Here is a tiny trained network, its code and every weight. The questions are about switching its units off for an input and a target symbol, where a switched-off unit gives its printed mean instead of its output.

import numpy as np


def w(rows, s, z=0):
    codes = np.array(rows[::2]) - 128.0
    scale = np.full(codes.shape[1], s)
    scale[-1] = z or s
    return codes * scale


def norm(h):
    return h / np.sqrt((h * h).mean(-1, keepdims=True) + 1e-5)


def f(y):
    return y / 2 * (1 + np.tanh(0.7978845608 * (y + 0.044715 * y**3)))


def softmax(a):
    e = np.exp(a - a.max(-1, keepdims=True))
    return e / e.sum(-1, keepdims=True)


def log_softmax(a):
    a = a - a.max(-1, keepdims=True)
    return a - np.log(np.exp(a).sum(-1, keepdims=True))


def net(x, mask):
    ids = ['δζμπστψ'.index(c) for c in x.split()]
    T = len(ids)
    res = E[ids] + P[:T]
    r = norm(res)
    for j in range(3):
        rows = slice(2 * j, 2 * j + 2)
        q, k, v = (r @ M[0][rows].T for M in (Q, K, V))
        z = softmax(np.where(np.tri(T) > 0, q @ k.T / 2**0.5, -1e9)) @ v
        o = O[0][rows]
        res = res + np.where(mask[j], z, o[:, -1]) @ o[:, :-1]
    y = f(norm(res) @ A[0][:, :-1].T + A[0][:, -1])
    res = res + np.where(mask[3:11], y, B[0][:, -1]) @ B[0][:, :-1]
    return log_softmax(norm(res)[-1] @ U[:, :-1].T + U[:, -1])


Q, K, V, O, A, B = {}, {}, {}, {}, {}, {}
E = w([
[107,44,75,3,98],'δ',
[184,109,27,195,5],'ζ',
[191,149,114,130,125],'μ',
[130,174,120,118,121],'π',
[110,163,80,161,104],'σ',
[140,65,143,154,130],'τ',
[185,90,191,108,140],'ψ',
],0.015)
P = w([
[132,133,166,87,14],'0',
[120,120,158,119,99],'1',
[163,100,103,88,9],'2',
[102,133,165,118,115],'3',
[154,111,111,173,53],'4',
[93,129,145,101,110],'5',
[162,75,211,186,157],'6',
[97,127,148,115,131],'7',
[189,97,44,147,66],'8',
[99,122,136,113,139],'9',
[170,85,34,194,117],'10',
[99,136,138,116,153],'11',
[155,115,54,217,95],'12',
],0.014)
Q[0] = w([
[74,189,151,53,148],'h0',
[195,127,73,129,39],'h0',
[61,120,142,117,183],'h1',
[178,75,65,171,7],'h1',
[196,124,139,105,55],'h2',
[144,154,161,122,132],'h2',
],0.012)
K[0] = w([
[126,249,133,76,90],'h0',
[143,96,109,187,174],'h0',
[106,92,186,172,68],'h1',
[91,145,125,139,239],'h1',
[32,86,203,116,169],'h2',
[125,88,168,65,80],'h2',
],0.012)
V[0] = w([
[60,64,193,129,109],'h0',
[46,168,210,15,139],'h0',
[2,179,80,175,107],'h1',
[86,17,94,156,109],'h1',
[126,149,51,183,53],'h2',
[84,128,94,53,53],'h2',
],0.0087)
O[0] = w([
[127,60,111,191,154,195],'h0',
[57,82,181,119,175,11],'h0',
[16,188,116,157,126,1],'h1',
[72,18,161,127,10,95],'h1',
[130,133,47,158,140,158],'h2',
[127,160,78,98,170,207],'h2',
],0.012,0.0051)
A[0] = w([
[93,197,135,65,146,53],'n0',
[122,93,244,220,144,125],'n1',
[48,205,28,139,99,98],'n2',
[132,39,70,143,57,178],'n3',
[166,254,138,95,138,99],'n4',
[227,171,107,202,140,175],'n5',
[123,81,174,235,158,53],'n6',
[93,83,204,189,157,255],'n7',
],0.0098,0.007)
B[0] = w([
[117,31,168,179,169,124],'n0',
[215,199,159,177,88,144],'n1',
[102,216,254,139,92,157],'n2',
[73,99,158,181,112,224],'n3',
[137,70,70,169,193,170],'n4',
[83,157,50,177,116,248],'n5',
[102,127,38,167,213,134],'n6',
[142,202,107,187,208,169],'n7',
],0.01,0.011)
U = w([
[83,60,110,59,92,232],'δ',
[146,123,89,157,11,4],'ζ',
[218,94,25,78,194,147],'μ',
[59,156,124,102,225,161],'π',
[49,215,167,144,84,151],'σ',
[108,2,154,252,144,27],'τ',
[229,127,217,112,80,160],'ψ',
],0.0089,0.0043)

Each question gives the input, a string of symbols that net reads in full, and the target symbol t.
The units are the heads (2 rows each of Q, K, V and O) and the neurons (one row each of A and B). Each row of codes is followed by its name. A weight is (code - 128) times the scale printed after its matrix; where a second scale follows, it is the last column's (O, A, B and U).
mask holds one flag per unit, heads first, then neurons. A switched-off unit (its flag False) gives its mean, the last column of its rows in O or B, instead of its output. The means were averaged over made-up inputs and are rounded, as every weight is.
A unit's drop is (log p(t) with every unit on - log p(t) with that unit switched off) / (log p(t) with every unit on - log p(t) with every unit switched off).
The circuit of an input: a set's keep is (log p(t) with only the set's units on - log p(t) with every unit switched off) / (log p(t) with every unit on - log p(t) with every unit switched off). Starting from all 11 units, units are removed one at a time, each time the one whose removal leaves the highest keep (on an exact tie, the one counted first), for as long as the keep stays at least 0.8.
circuit, biggest first: the units of the circuit, biggest drop first
k most important neurons: the k neurons with the biggest drops, biggest first
heads that matter: for each layer, one digit per head in row order, 1 if its drop is at least 0.15 and else 0, layers parted by /
drop of u: that unit's drop, to one decimal
input τ σ ζ μ σ μ μ μ τ δ, target δ: heads that matter : 010
input τ π ζ σ μ, target σ: circuit, biggest first : [h1]
input σ ψ τ, target ψ: circuit, biggest first : [h2; h1]
input μ τ σ, target τ: heads that matter : 100
input δ ψ ζ σ ζ, target σ: circuit, biggest first : [h1; n2]
input μ τ ζ τ μ μ σ μ σ τ μ ψ, target ψ: circuit, biggest first : [h2; h0]
input ψ ζ μ δ τ σ σ σ δ ζ δ, target ζ: circuit, biggest first : [h0; h1]
input τ μ ζ μ μ μ τ ζ τ σ σ σ, target σ: heads that matter : 110
input μ ζ ζ μ τ τ ζ τ ψ, target τ: circuit, biggest first : [n3; h1]
input σ μ τ ψ μ, target ψ: heads that matter : 011
input μ σ δ μ ψ, target μ: circuit, biggest first : [h1; h2]
input τ τ ζ, target τ: circuit, biggest first : [h0; n3]
input μ π μ ψ μ, target ψ: heads that matter : 001
input μ τ ψ, target τ: circuit, biggest first : [h0]
input δ ψ π, target ψ: 2 most important neurons : [n5; n4]
input τ π μ ψ, target ψ: 2 most important neurons : [n1; n5]
input ψ σ μ μ π ζ τ ψ τ σ ψ, target σ: 2 most important neurons : [n4; n2]
input σ ψ σ, target ψ: drop of n6 : 0.1
input μ σ τ σ δ, target σ: drop of h1 : 0.9
input τ δ ψ σ, target σ: drop of n2 : 0.3
input τ ψ σ μ ζ π τ ψ μ π, target π: most important neuron : [n7]
